Here is a tiny trained network, its code and every weight. The questions are about switching its units off for an input and a target symbol, where a switched-off unit gives its printed mean instead of its output.

import numpy as np


def w(rows, s, z=0):
    codes = np.array(rows[::2]) - 128.0
    scale = np.full(codes.shape[1], s)
    scale[-1] = z or s
    return codes * scale


def f(y):
    return y / 2 * (1 + np.tanh(0.7978845608 * (y + 0.044715 * y**3)))


def softmax(a):
    e = np.exp(a - a.max(-1, keepdims=True))
    return e / e.sum(-1, keepdims=True)


def log_softmax(a):
    a = a - a.max(-1, keepdims=True)
    return a - np.log(np.exp(a).sum(-1, keepdims=True))


def net(x, mask):
    ids = ['ΔΠβγζλ'.index(c) for c in x.split()]
    T = len(ids)
    res = E[ids] + P[:T]
    u = 0
    for l in range(2):
        r = res
        for j in range(2):
            rows = slice(2 * j, 2 * j + 2)
            q, k, v = (r @ M[l][rows].T for M in (Q, K, V))
            z = softmax(np.where(np.tri(T) > 0, q @ k.T / 2**0.5, -1e9)) @ v
            o = O[l][rows]
            res = res + np.where(mask[u + j], z, o[:, -1]) @ o[:, :-1]
        u += 2
        y = f(res @ A[l][:, :-1].T + A[l][:, -1])
        res = res + np.where(mask[u : u + 4], y, B[l][:, -1]) @ B[l][:, :-1]
        u += 4
    return log_softmax(res[-1] @ U[:, :-1].T + U[:, -1])


Q, K, V, O, A, B = {}, {}, {}, {}, {}, {}
E = w([
[100,149,206],'Δ',
[229,120,202],'Π',
[91,41,239],'β',
[99,37,71],'γ',
[25,247,68],'ζ',
[243,162,65],'λ',
],0.015)
P = w([
[169,52,2],'0',
[173,80,34],'1',
[152,85,64],'2',
[125,85,86],'3',
[108,95,107],'4',
[86,109,120],'5',
[80,113,148],'6',
[77,126,166],'7',
[71,134,182],'8',
[72,146,206],'9',
[67,160,222],'10',
[66,171,246],'11',
[75,166,245],'12',
],0.0073)
Q[0] = w([
[78,255,67],'0.h1',
[118,188,212],'0.h1',
[157,11,199],'0.h2',
[69,75,24],'0.h2',
],0.0084)
K[0] = w([
[91,149,35],'0.h1',
[64,167,238],'0.h1',
[2,193,224],'0.h2',
[104,21,19],'0.h2',
],0.0079)
V[0] = w([
[150,84,151],'0.h1',
[95,253,181],'0.h1',
[12,119,220],'0.h2',
[32,165,117],'0.h2',
],0.0057)
O[0] = w([
[154,78,252,200],'0.h1',
[94,20,54,29],'0.h1',
[153,90,2,66],'0.h2',
[128,152,6,3],'0.h2',
],0.0057,0.0015)
A[0] = w([
[146,46,229,87],'0.n1',
[217,135,120,180],'0.n2',
[82,9,92,254],'0.n3',
[101,93,93,86],'0.n4',
],0.012,0.0048)
B[0] = w([
[45,58,92,255],'0.n1',
[95,215,132,214],'0.n2',
[254,162,135,213],'0.n3',
[138,46,180,128],'0.n4',
],0.0092,0.0082)
Q[1] = w([
[159,176,231],'1.h1',
[133,32,76],'1.h1',
[118,86,34],'1.h2',
[74,255,142],'1.h2',
],0.009)
K[1] = w([
[253,160,153],'1.h1',
[9,41,89],'1.h1',
[86,24,191],'1.h2',
[132,222,164],'1.h2',
],0.0073)
V[1] = w([
[70,120,109],'1.h1',
[167,143,104],'1.h1',
[95,122,128],'1.h2',
[1,206,88],'1.h2',
],0.0084)
O[1] = w([
[1,195,137,2],'1.h1',
[96,88,178,164],'1.h1',
[189,191,89,73],'1.h2',
[134,200,244,1],'1.h2',
],0.0098,0.0018)
A[1] = w([
[105,41,146,46],'1.n1',
[254,93,121,3],'1.n2',
[84,32,197,109],'1.n3',
[131,157,49,114],'1.n4',
],0.014,0.0064)
B[1] = w([
[158,95,197,221],'1.n1',
[103,179,87,247],'1.n2',
[83,131,181,255],'1.n3',
[106,149,246,157],'1.n4',
],0.011,0.0073)
U = w([
[123,122,106,122],'Δ',
[137,134,163,54],'Π',
[140,101,12,254],'β',
[254,164,184,104],'γ',
[25,162,93,143],'ζ',
[160,59,127,114],'λ',
],0.0086,0.0084)

Each question gives the input, a string of symbols that net reads in full, and the target symbol t.
The units are the heads (2 rows each of Q, K, V and O) and the neurons (one row each of A and B). Each row of codes is followed by its name. A weight is (code - 128) times the scale printed after its matrix; where a second scale follows, it is the last column's (O, A, B and U).
mask holds one flag per unit, layer by layer, with each layer's heads first. A switched-off unit (its flag False) gives its mean, the last column of its rows in O or B, instead of its output. The means were averaged over made-up inputs and are rounded, as every weight is.
A unit's drop is (log p(t) with every unit on - log p(t) with that unit switched off) / (log p(t) with every unit on - log p(t) with every unit switched off).
The circuit of an input: a set's keep is (log p(t) with only the set's units on - log p(t) with every unit switched off) / (log p(t) with every unit on - log p(t) with every unit switched off). Starting from all 12 units, units are removed one at a time, each time the one whose removal leaves the highest keep (on an exact tie, the one counted first), for as long as the keep stays at least 0.8.
circuit, biggest first: the units of the circuit, biggest drop first
most important unit: the unit with the biggest drop
top k neurons: the k neurons with the biggest drops, biggest first
top k neurons in layer l: the k neurons of layer l with the biggest drops, biggest first
drop when u is switched off: that unit's drop, to one decimal
input Δ λ γ Δ ζ Π λ Δ γ Π Π λ Π, target ζ: circuit, biggest first	0.n3, 0.n1
input Π β λ ζ γ β Δ Δ, target β: circuit, biggest first	0.h2, 1.n4, 1.n3
input Π Π Π ζ ζ γ Δ ζ Δ, target γ: top 3 neurons	0.n1, 0.n3, 1.n2
input Δ ζ ζ Π Δ Π γ β Δ Π, target β: top 2 neurons in layer 0	0.n4, 0.n2
input γ λ Π Π, target ζ: top neuron in layer 0	0.n3
input λ ζ ζ Δ, target γ: circuit, biggest first	0.n1, 1.h2, 0.h2
input γ ζ γ γ λ γ λ β β, target λ: top 3 neurons	1.n1, 0.n3, 0.n1
input Δ λ γ Π β γ Π, target λ: top 3 neurons	0.n1, 1.n1, 1.n2
input β Π Π ζ Π Π β β β, target λ: circuit, biggest first	1.n1, 0.n1
input Π β ζ γ Δ Π Δ Δ, target β: top 2 neurons in layer 0	0.n2, 0.n1
input λ γ Π, target Π: circuit, biggest first	1.n3, 0.n1, 1.n1, 0.h2
input Π γ λ Π, target Π: circuit, biggest first	1.n1, 1.n3, 0.n1, 0.h2
input Π λ Δ Δ Π λ β Π λ γ, target β: top 4 neurons	0.n3, 1.n2, 0.n1, 1.n3
input ζ ζ γ β ζ β Π λ ζ γ, target β: top 3 neurons	0.n1, 0.n3, 1.n2
input ζ β Π γ λ β λ β γ Δ, target λ: most important unit	0.h2
input λ Δ Π β β λ, target γ: top 3 neurons	0.n2, 0.n3, 0.n1
input λ Δ β γ γ Π, target λ: top 2 neurons in layer 1	1.n2, 1.n1
input Π λ γ Δ γ λ λ λ Δ, target λ: top 2 neurons in layer 0	0.n1, 0.n2
input γ γ ζ λ β Π λ, target γ: drop when 1.n2 is switched off	0.0
input Π Π β Π Π Π Δ Π, target β: drop when 1.h1 is switched off	0.1
